Here is a tiny trained network, its code and every weight. The questions are about switching its units off for an input and a class, where a switched-off unit gives its printed mean instead of its output.

import numpy as np


def w(rows, s, z=0):
    codes = np.array(rows[::2]) - 128.0
    scale = np.full(codes.shape[1], s)
    scale[-1] = z or s
    return codes * scale


def f(y):
    return np.maximum(y, 0)


def log_softmax(a):
    a = a - a.max(-1, keepdims=True)
    return a - np.log(np.exp(a).sum(-1, keepdims=True))


def net(x, mask):
    res = np.array(x, float).reshape(1, 7) / 4 @ E
    y = f(res @ A[0][:, :-1].T + A[0][:, -1])
    res = res + np.where(mask, y, B[0][:, -1]) @ B[0][:, :-1]
    return log_softmax(res[-1] @ U[:, :-1].T + U[:, -1])


A, B = {}, {}
E = w([
[186,139,98,135,152,52,132,111,252,114,119],'x0',
[140,139,69,147,106,116,59,102,115,127,142],'x1',
[102,130,71,211,86,191,90,91,200,46,115],'x2',
[72,99,81,86,86,175,103,216,73,156,131],'x3',
[59,245,192,119,222,151,78,169,154,211,154],'x4',
[189,214,58,184,40,157,189,132,106,106,216],'x5',
[89,201,167,2,91,101,107,138,145,41,154],'x6',
],0.0074)
A[0] = w([
[183,106,66,247,144,85,158,75,193,149,92,87],'neuron 1',
[101,253,170,147,173,139,94,112,177,122,178,102],'neuron 2',
[188,97,75,209,155,91,116,85,188,137,108,179],'neuron 3',
[64,107,113,126,129,158,16,124,111,164,107,21],'neuron 4',
[2,136,79,169,135,218,43,191,142,156,93,123],'neuron 5',
[130,84,190,186,223,153,135,145,86,206,93,139],'neuron 6',
[81,89,171,30,215,75,55,170,202,131,71,194],'neuron 7',
[108,67,181,167,229,159,154,139,96,254,99,115],'neuron 8',
[54,79,145,40,87,103,90,133,11,133,100,66],'neuron 9',
[65,65,202,147,205,124,73,33,194,49,23,1],'neuron 10',
],0.0072,0.0013)
B[0] = w([
[187,90,123,156,183,156,79,156,61,130,182,254],'neuron 1',
[74,166,207,35,203,64,104,82,128,201,60,216],'neuron 2',
[173,93,113,163,136,200,72,169,63,119,174,238],'neuron 3',
[152,112,135,100,178,122,79,103,102,159,143,178],'neuron 4',
[213,96,140,163,195,148,2,145,5,124,185,220],'neuron 5',
[98,199,172,73,161,68,138,68,193,175,95,221],'neuron 6',
[16,190,132,104,101,51,209,94,219,116,30,244],'neuron 7',
[53,206,208,42,189,49,111,77,153,164,59,237],'neuron 8',
[183,125,155,111,200,155,42,124,54,157,172,216],'neuron 9',
[149,88,39,193,21,190,178,193,140,73,168,246],'neuron 10',
],0.0074,0.0088)
U = w([
[85,153,88,135,2,126,231,154,185,82,109,88],'0',
[181,111,110,145,132,185,70,160,70,105,197,255],'1',
[104,175,187,65,202,54,98,101,131,183,92,57],'2',
],0.0083,0.00084)

Each question gives the input, the list of numbers given to net, and the class t.
The units are the neurons (one row each of A and B). Each row of codes is followed by its name. A weight is (code - 128) times the scale printed after its matrix; where a second scale follows, it is the last column's (A, B and U).
mask holds one flag per neuron, in row order. A switched-off neuron (its flag False) gives its mean, the last column of its row in B, instead of its output. The means were averaged over made-up inputs and are rounded, as every weight is.
A unit's drop is (log p(t) with every unit on - log p(t) with that unit switched off) / (log p(t) with every unit on - log p(t) with every unit switched off).
The circuit of an input: a set's keep is (log p(t) with only the set's units on - log p(t) with every unit switched off) / (log p(t) with every unit on - log p(t) with every unit switched off). Starting from all 10 units, units are removed one at a time, each time the one whose removal leaves the highest keep (on an exact tie, the one counted first), for as long as the keep stays at least 0.8.
circuit, biggest first: the units of the circuit, biggest drop first
k most important neurons: the k neurons with the biggest drops, biggest first
drop of u: that unit's drop, to one decimal
input [3,-8,6,-6,4,-7,5], class 0: circuit, biggest first	[neuron 10]
input [-2,-5,-8,-3,-3,8,3], class 0: 2 most important neurons	[neuron 5; neuron 1]
input [-3,3,-5,3,-3,2,7], class 1: 4 most important neurons	[neuron 8; neuron 7; neuron 2; neuron 6]
input [-2,6,-5,-2,-5,0,7], class 1: 2 most important neurons	[neuron 8; neuron 2]
input [8,-2,3,0,1,6,3], class 1: 3 most important neurons	[neuron 8; neuron 7; neuron 6]
input [7,-3,8,-1,-6,-5,-1], class 1: 2 most important neurons	[neuron 1; neuron 3]
input [-6,-5,2,-5,-7,-5,-3], class 1: 2 most important neurons	[neuron 7; neuron 10]
input [-6,-5,7,-6,-7,3,6], class 0: drop of neuron 1	0.1
input [8,-3,-4,-1,-5,-1,-5], class 1: drop of neuron 3	0.1
input [2,-1,2,-4,2,-5,-1], class 0: drop of neuron 9	0.1
